Below is a small trained network, with its code and all its weights. Each question gives an input and a target symbol and asks what happens when units are switched off, that is, made to give their printed mean instead of their output.

import numpy as np


def w(rows, s, z=0):
    codes = np.array(rows[::2]) - 128.0
    scale = np.full(codes.shape[1], s)
    scale[-1] = z or s
    return codes * scale


def norm(h):
    return h / np.sqrt((h * h).mean(-1, keepdims=True) + 1e-5)


def softmax(a):
    e = np.exp(a - a.max(-1, keepdims=True))
    return e / e.sum(-1, keepdims=True)


def log_softmax(a):
    a = a - a.max(-1, keepdims=True)
    return a - np.log(np.exp(a).sum(-1, keepdims=True))


def net(x, mask):
    ids = ['ΔΣΦαζξπ'.index(c) for c in x.split()]
    T = len(ids)
    res = E[ids] + P[:T]
    u = 0
    for l in range(3):
        r = norm(res)
        for j in range(2):
            rows = slice(4 * j, 4 * j + 4)
            q, k, v = (r @ M[l][rows].T for M in (Q, K, V))
            z = softmax(np.where(np.tri(T) > 0, q @ k.T / 4**0.5, -1e9)) @ v
            o = O[l][rows]
            res = res + np.where(mask[u + j], z, o[:, -1]) @ o[:, :-1]
        u += 2
    return log_softmax(norm(res)[-1] @ U[:, :-1].T + U[:, -1])


Q, K, V, O = {}, {}, {}, {}
E = w([
[123,111,120],'Δ',
[113,123,146],'Σ',
[135,137,112],'Φ',
[115,127,72],'α',
[138,159,154],'ζ',
[121,173,5],'ξ',
[89,149,124],'π',
],0.03)
P = w([
[178,145,150],'0',
[48,148,10],'1',
[62,143,144],'2',
[80,110,107],'3',
[86,132,110],'4',
[89,98,141],'5',
[104,130,106],'6',
[115,125,93],'7',
[124,104,116],'8',
[177,96,124],'9',
[61,2,66],'10',
[20,152,106],'11',
],0.0087)
Q[0] = w([
[53,57,57],'0.h1',
[239,100,56],'0.h1',
[254,63,181],'0.h1',
[57,196,81],'0.h1',
[61,170,163],'0.h2',
[130,237,133],'0.h2',
[135,166,94],'0.h2',
[140,18,98],'0.h2',
],0.009)
K[0] = w([
[141,141,254],'0.h1',
[32,155,54],'0.h1',
[74,207,124],'0.h1',
[186,87,102],'0.h1',
[121,49,156],'0.h2',
[136,161,217],'0.h2',
[138,15,168],'0.h2',
[121,78,159],'0.h2',
],0.0084)
V[0] = w([
[159,125,177],'0.h1',
[169,107,241],'0.h1',
[198,10,151],'0.h1',
[122,131,185],'0.h1',
[191,155,118],'0.h2',
[74,173,167],'0.h2',
[180,145,185],'0.h2',
[174,64,18],'0.h2',
],0.011)
O[0] = w([
[134,126,77,102],'0.h1',
[172,134,87,86],'0.h1',
[242,180,72,1],'0.h1',
[131,88,19,138],'0.h1',
[178,120,193,57],'0.h2',
[101,2,71,224],'0.h2',
[163,118,135,36],'0.h2',
[140,228,160,62],'0.h2',
],0.0077,0.0057)
Q[1] = w([
[98,97,110],'1.h1',
[127,146,103],'1.h1',
[93,118,140],'1.h1',
[166,100,114],'1.h1',
[126,145,100],'1.h2',
[214,117,107],'1.h2',
[77,111,150],'1.h2',
[252,91,175],'1.h2',
],0.013)
K[1] = w([
[119,122,134],'1.h1',
[175,138,90],'1.h1',
[163,169,167],'1.h1',
[109,168,86],'1.h1',
[132,132,100],'1.h2',
[13,84,105],'1.h2',
[190,92,153],'1.h2',
[6,19,72],'1.h2',
],0.015)
V[1] = w([
[94,92,52],'1.h1',
[103,149,91],'1.h1',
[143,124,156],'1.h1',
[208,127,147],'1.h1',
[130,162,4],'1.h2',
[131,114,87],'1.h2',
[132,58,224],'1.h2',
[73,148,127],'1.h2',
],0.021)
O[1] = w([
[138,71,165,220],'1.h1',
[105,114,153,163],'1.h1',
[226,220,34,101],'1.h1',
[225,153,99,10],'1.h1',
[211,73,210,144],'1.h2',
[138,89,138,136],'1.h2',
[55,135,2,119],'1.h2',
[100,89,141,160],'1.h2',
],0.0098,0.013)
Q[2] = w([
[214,196,74],'2.h1',
[10,33,66],'2.h1',
[146,162,161],'2.h1',
[95,189,27],'2.h1',
[120,122,164],'2.h2',
[170,120,183],'2.h2',
[168,109,98],'2.h2',
[139,114,91],'2.h2',
],0.012)
K[2] = w([
[14,146,227],'2.h1',
[223,254,47],'2.h1',
[135,98,136],'2.h1',
[164,226,198],'2.h1',
[118,139,174],'2.h2',
[130,161,55],'2.h2',
[150,150,167],'2.h2',
[155,91,104],'2.h2',
],0.014)
V[2] = w([
[191,33,117],'2.h1',
[109,131,173],'2.h1',
[66,61,181],'2.h1',
[136,35,144],'2.h1',
[145,208,148],'2.h2',
[125,99,67],'2.h2',
[112,139,109],'2.h2',
[169,163,251],'2.h2',
],0.016)
O[2] = w([
[205,60,33,145],'2.h1',
[148,105,254,144],'2.h1',
[126,67,195,238],'2.h1',
[198,85,112,194],'2.h1',
[145,158,140,1],'2.h2',
[59,124,53,147],'2.h2',
[41,231,105,138],'2.h2',
[209,132,173,52],'2.h2',
],0.0093,0.0061)
U = w([
[199,178,127,188],'Δ',
[180,68,77,182],'Σ',
[144,194,96,243],'Φ',
[110,187,182,58],'α',
[150,102,2,81],'ζ',
[138,139,212,3],'ξ',
[74,61,132,88],'π',
],0.014,0.0046)

Each question gives the input, a string of symbols that net reads in full, and the target symbol t.
The units are the heads (4 rows each of Q, K, V and O). Each row of codes is followed by its name. A weight is (code - 128) times the scale printed after its matrix; where a second scale follows, it is the last column's (O and U).
mask holds one flag per head, layer by layer. A switched-off head (its flag False) gives its mean, the last column of its rows in O, instead of its output. The means were averaged over made-up inputs and are rounded, as every weight is.
A unit's drop is (log p(t) with every unit on - log p(t) with that unit switched off) / (log p(t) with every unit on - log p(t) with every unit switched off).
The circuit of an input: a set's keep is (log p(t) with only the set's units on - log p(t) with every unit switched off) / (log p(t) with every unit on - log p(t) with every unit switched off). Starting from all 6 units, units are removed one at a time, each time the one whose removal leaves the highest keep (on an exact tie, the one counted first), for as long as the keep stays at least 0.8.
circuit, biggest first: the units of the circuit, biggest drop first
most important unit: the unit with the biggest drop
which heads matter: for each layer, one digit per head in row order, 1 if its drop is at least 0.15 and else 0, layers parted by /
drop when u is switched off: that unit's drop, to one decimal
input Δ ξ ζ, target Δ: which heads matter : 10 / 00 / 00
input Δ ζ α ζ π π π, target Δ: which heads matter : 10 / 01 / 00
input α Σ π ξ Δ Φ Δ Σ Δ π Σ Φ, target α: most important unit : 0.h2
input Δ Σ ξ, target Δ: circuit, biggest first : (0.h1, 1.h2, 0.h2)
input α π ζ Φ ξ π, target α: circuit, biggest first : (0.h1, 0.h2, 2.h1, 1.h1)
input ζ ξ π Φ π α Φ Φ, target ζ: circuit, biggest first : (0.h2, 2.h1, 1.h1)
input Σ Σ π π π α π, target Σ: circuit, biggest first : (0.h1, 2.h1, 1.h2)
input Σ ξ π ζ Σ π Φ, target Σ: which heads matter : 11 / 01 / 10
input Φ Σ π π π π Σ Δ π ζ, target Φ: circuit, biggest first : (0.h2, 1.h1, 2.h1, 1.h2)
input Σ Σ ξ, target Σ: circuit, biggest first : (0.h1, 1.h2, 2.h1)
input Δ Σ Σ α Δ Σ π Δ, target Δ: circuit, biggest first : (1.h2, 0.h1, 2.h2)
input Φ Σ Σ Σ Σ π π Σ, target Φ: which heads matter : 01 / 11 / 10
input Δ π ζ Σ ξ, target Δ: circuit, biggest first : (0.h1, 1.h2, 1.h1)
input ζ Φ π π ξ π π Φ, target ζ: circuit, biggest first : (1.h2)
input α Σ α, target α: circuit, biggest first : (0.h2, 2.h1, 1.h1)
input α π ζ π Φ Σ, target α: which heads matter : 11 / 10 / 10
input Φ ξ ξ, target Φ: which heads matter : 01 / 10 / 00
input Φ π α ζ α, target Φ: circuit, biggest first : (0.h2, 1.h1, 2.h1)
input ξ ξ π π π ξ Φ ξ, target ξ: which heads matter : 01 / 01 / 00
input Φ α Σ α Σ Σ π, target Φ: which heads matter : 01 / 10 / 10
input ζ Δ Δ, target ζ: most important unit : 0.h2
input α π Σ, target α: drop when 2.h1 is switched off : 0.4
